Below is a small trained network, with its code and all its weights. Each question gives an input and a class and asks what happens when units are switched off, that is, made to give their printed mean instead of their output.

import numpy as np


def w(rows, s, z=0):
    codes = np.array(rows[::2]) - 128.0
    scale = np.full(codes.shape[1], s)
    scale[-1] = z or s
    return codes * scale


def f(y):
    return np.maximum(y, 0)


def log_softmax(a):
    a = a - a.max(-1, keepdims=True)
    return a - np.log(np.exp(a).sum(-1, keepdims=True))


def net(x, mask):
    res = np.array(x, float).reshape(1, 4) / 4 @ E
    y = f(res @ A[0][:, :-1].T + A[0][:, -1])
    res = res + np.where(mask, y, B[0][:, -1]) @ B[0][:, :-1]
    return log_softmax(res[-1] @ U[:, :-1].T + U[:, -1])


A, B = {}, {}
E = w([
[121,125,214,77,132,78,162,117,145,184,96],'x0',
[216,168,131,58,125,117,136,91,164,98,122],'x1',
[177,172,116,146,122,123,113,251,144,147,102],'x2',
[112,148,121,119,105,127,125,136,142,125,135],'x3',
],0.019)
A[0] = w([
[92,127,109,136,125,129,139,47,130,104,133,254],'N1',
[164,129,113,149,112,128,148,208,134,123,124,166],'N2',
[254,169,111,37,117,124,134,77,149,75,125,138],'N3',
[157,139,176,117,123,120,147,223,127,177,118,47],'N4',
[76,110,161,145,130,126,131,132,124,165,128,175],'N5',
[109,138,202,98,132,107,152,140,129,159,127,142],'N6',
[115,125,114,147,140,115,121,166,132,151,115,201],'N7',
[108,132,236,85,126,101,138,137,139,200,119,121],'N8',
[199,152,128,98,128,121,124,176,142,118,133,27],'N9',
[114,124,148,145,151,132,143,163,121,136,121,91],'N10',
[82,123,176,109,115,114,146,23,126,155,131,142],'N11',
[81,117,120,148,145,114,142,110,127,124,122,254],'N12',
],0.018,0.0065)
B[0] = w([
[128,66,61,120,57,140,159,73,139,61,139,211],'N1',
[114,215,167,175,195,129,127,159,112,148,148,204],'N2',
[200,134,145,4,202,112,117,77,138,88,139,255],'N3',
[186,55,79,146,107,50,133,172,136,109,116,208],'N4',
[118,127,91,143,113,148,91,78,133,198,110,192],'N5',
[85,103,152,95,75,104,125,151,132,172,116,201],'N6',
[102,103,131,166,151,131,127,189,117,72,161,177],'N7',
[117,97,221,137,82,110,153,119,159,196,70,236],'N8',
[218,190,115,118,67,188,141,150,115,168,89,183],'N9',
[92,129,133,132,165,100,129,144,151,139,139,157],'N10',
[27,188,171,71,167,165,123,143,104,143,142,246],'N11',
[139,142,115,177,74,192,134,89,113,121,125,181],'N12',
],0.024,0.031)
U = w([
[87,87,54,185,70,185,141,86,61,62,180,253],'0',
[86,146,102,230,165,115,105,193,56,118,171,158],'1',
[39,97,156,150,54,162,148,100,89,180,101,108],'2',
[98,56,125,210,106,22,115,185,127,190,86,93],'3',
[127,88,71,70,151,111,180,53,106,2,199,167],'4',
[194,192,96,123,197,117,101,133,76,99,143,82],'5',
[71,111,241,31,148,114,201,82,139,105,135,88],'6',
[201,107,181,75,95,46,206,160,138,136,74,45],'7',
],0.0092,0.0042)

Each question gives the input, the list of numbers given to net, and the class t.
The units are the neurons (one row each of A and B). Each row of codes is followed by its name. A weight is (code - 128) times the scale printed after its matrix; where a second scale follows, it is the last column's (A, B and U).
mask holds one flag per neuron, in row order. A switched-off neuron (its flag False) gives its mean, the last column of its row in B, instead of its output. The means were averaged over made-up inputs and are rounded, as every weight is.
A unit's drop is (log p(t) with every unit on - log p(t) with that unit switched off) / (log p(t) with every unit on - log p(t) with every unit switched off).
The circuit of an input: a set's keep is (log p(t) with only the set's units on - log p(t) with every unit switched off) / (log p(t) with every unit on - log p(t) with every unit switched off). Starting from all 12 units, units are removed one at a time, each time the one whose removal leaves the highest keep (on an exact tie, the one counted first), for as long as the keep stays at least 0.8.
circuit, biggest first: the units of the circuit, biggest drop first
unit that matters most: the unit with the biggest drop
k most important neurons: the k neurons with the biggest drops, biggest first
drop when u is switched off: that unit's drop, to one decimal
input [3,-3,-5,-8], class 2: unit that matters most	N3
input [-1,-4,-6,7], class 0: circuit, biggest first	(N8 N3)
input [0,-3,-7,6], class 0: circuit, biggest first	(N1 N3)
input [-2,-2,1,2], class 1: 2 most important neurons	(N3 N1)
input [-2,-2,7,2], class 1: 3 most important neurons	(N3 N2 N8)
input [1,8,1,-3], class 7: 4 most important neurons	(N11 N9 N1 N2)
input [-2,-2,1,-3], class 1: 3 most important neurons	(N3 N1 N8)
input [1,-1,0,-2], class 2: 2 most important neurons	(N3 N4)
input [1,-8,6,-6], class 3: 2 most important neurons	(N4 N11)
input [0,7,8,-4], class 5: 2 most important neurons	(N8 N2)
input [-1,4,1,3], class 5: 3 most important neurons	(N8 N1 N11)
input [2,0,-8,3], class 2: 2 most important neurons	(N3 N12)
input [6,-1,7,-5], class 3: drop when N3 is switched off	0.3
input [-7,-1,8,2], class 1: drop when N3 is switched off	0.6
input [0,-1,2,-8], class 1: drop when N8 is switched off	0.4
input [5,3,6,-5], class 7: drop when N12 is switched off	0.0
input [8,1,8,6], class 7: unit that matters most	N9
